Below are the code and all the weights of a small trained network. Each question names an input and a class and asks about switching units off, where a switched-off unit gives its printed mean instead of its output.

import numpy as np


def w(rows, s, z=0):
    codes = np.array(rows[::2]) - 128.0
    scale = np.full(codes.shape[1], s)
    scale[-1] = z or s
    return codes * scale


def norm(h):
    return h / np.sqrt((h * h).mean(-1, keepdims=True) + 1e-5)


def f(y):
    return np.maximum(y, 0)


def log_softmax(a):
    a = a - a.max(-1, keepdims=True)
    return a - np.log(np.exp(a).sum(-1, keepdims=True))


def net(x, mask):
    res = np.array(x, float).reshape(1, 2) / 4 @ E
    u = 0
    for l in range(3):
        y = f(norm(res) @ A[l][:, :-1].T + A[l][:, -1])
        res = res + np.where(mask[u : u + 10], y, B[l][:, -1]) @ B[l][:, :-1]
        u += 10
    return log_softmax(norm(res)[-1] @ U[:, :-1].T + U[:, -1])


A, B = {}, {}
E = w([
[197,205,155,202,99,197],'x0',
[254,193,160,74,79,96],'x1',
],0.0081)
A[0] = w([
[167,163,222,55,77,154,84],'0.n1',
[114,40,77,34,85,84,13],'0.n2',
[120,94,93,238,91,141,73],'0.n3',
[111,155,106,114,119,136,96],'0.n4',
[203,179,145,163,112,85,69],'0.n5',
[151,117,109,215,254,169,133],'0.n6',
[101,91,66,31,133,72,12],'0.n7',
[64,36,52,67,185,21,65],'0.n8',
[242,100,107,160,113,101,3],'0.n9',
[166,133,76,99,130,170,153],'0.n10',
],0.0083,0.0033)
B[0] = w([
[155,146,2,63,91,182,190],'0.n1',
[101,177,205,159,222,138,195],'0.n2',
[113,75,144,97,95,189,176],'0.n3',
[113,163,100,157,105,98,128],'0.n4',
[114,134,126,13,99,120,184],'0.n5',
[133,108,142,135,4,163,195],'0.n6',
[109,158,233,192,193,104,193],'0.n7',
[132,42,76,116,151,78,254],'0.n8',
[140,188,73,98,101,161,161],'0.n9',
[72,119,103,86,123,154,149],'0.n10',
],0.0084,0.0089)
A[1] = w([
[135,150,114,154,149,96,48],'1.n1',
[114,123,91,112,139,96,101],'1.n2',
[81,115,169,146,106,148,166],'1.n3',
[110,76,103,104,140,92,137],'1.n4',
[33,131,111,33,112,149,166],'1.n5',
[135,164,252,161,101,194,3],'1.n6',
[90,113,141,107,43,143,160],'1.n7',
[104,48,96,107,124,99,12],'1.n8',
[91,79,76,168,178,193,180],'1.n9',
[80,99,176,184,112,175,129],'1.n10',
],0.011,0.005)
B[1] = w([
[104,135,204,104,149,123,131],'1.n1',
[74,162,150,192,140,178,156],'1.n2',
[185,160,116,181,60,129,203],'1.n3',
[66,25,91,123,105,124,206],'1.n4',
[143,143,150,182,90,177,253],'1.n5',
[206,136,173,230,152,143,164],'1.n6',
[86,66,179,151,254,87,249],'1.n7',
[165,139,27,97,139,150,180],'1.n8',
[202,161,133,60,21,156,244],'1.n9',
[183,224,55,173,84,48,220],'1.n10',
],0.0078,0.0071)
A[2] = w([
[99,111,159,118,204,88,99],'2.n1',
[159,151,92,114,95,133,114],'2.n2',
[135,120,111,91,187,134,111],'2.n3',
[116,123,117,104,250,97,105],'2.n4',
[134,126,179,77,139,187,129],'2.n5',
[109,147,115,135,118,128,124],'2.n6',
[115,150,140,111,153,98,93],'2.n7',
[92,122,136,112,184,41,87],'2.n8',
[146,185,150,62,128,110,150],'2.n9',
[108,161,120,169,93,94,1],'2.n10',
],0.018,0.0042)
B[2] = w([
[7,89,239,185,187,141,240],'2.n1',
[70,117,129,86,209,104,247],'2.n2',
[115,130,147,105,154,164,184],'2.n3',
[87,116,205,141,170,114,255],'2.n4',
[124,142,154,82,94,59,198],'2.n5',
[139,129,132,103,143,100,142],'2.n6',
[179,66,108,119,128,128,159],'2.n7',
[125,144,200,189,156,163,248],'2.n8',
[141,168,24,115,228,163,229],'2.n9',
[150,144,133,76,196,132,156],'2.n10',
],0.013,0.0081)
U = w([
[207,171,156,201,55,170,174],'0',
[44,83,221,140,197,135,156],'1',
[134,156,120,119,111,84,4],'2',
[104,50,2,122,59,128,129],'3',
[131,206,45,22,192,137,173],'4',
[134,180,233,24,32,100,71],'5',
],0.018,0.011)

Each question gives the input, the list of numbers given to net, and the class t.
The units are the neurons (one row each of A and B). Each row of codes is followed by its name. A weight is (code - 128) times the scale printed after its matrix; where a second scale follows, it is the last column's (A, B and U).
mask holds one flag per neuron, layer by layer. A switched-off neuron (its flag False) gives its mean, the last column of its row in B, instead of its output. The means were averaged over made-up inputs and are rounded, as every weight is.
A unit's drop is (log p(t) with every unit on - log p(t) with that unit switched off) / (log p(t) with every unit on - log p(t) with every unit switched off).
most important unit: the unit with the biggest drop
top k neurons: the k neurons with the biggest drops, biggest first
top k neurons in layer l: the k neurons of layer l with the biggest drops, biggest first
drop when u is switched off: that unit's drop, to one decimal
input [-3,-4], class 3: top 2 neurons	1.n7, 0.n8
input [-5,-6], class 3: top 2 neurons in layer 2	2.n1, 2.n4
input [2,-3], class 0: most important unit	0.n8
input [3,-8], class 0: top 2 neurons	0.n8, 0.n6
input [1,-3], class 0: top 2 neurons	0.n6, 0.n8
input [-4,-5], class 3: top 2 neurons in layer 1	1.n7, 1.n9
input [0,0], class 0: top 2 neurons	0.n8, 0.n1
input [3,-6], class 0: top 2 neurons	0.n8, 2.n1
input [1,-2], class 0: top 2 neurons	0.n8, 2.n1
input [1,-5], class 3: drop when 0.n2 is switched off	0.2
input [6,6], class 4: drop when 0.n8 is switched off	0.0
input [1,-7], class 3: drop when 2.n1 is switched off	0.1
input [6,0], class 5: drop when 0.n7 is switched off	0.2
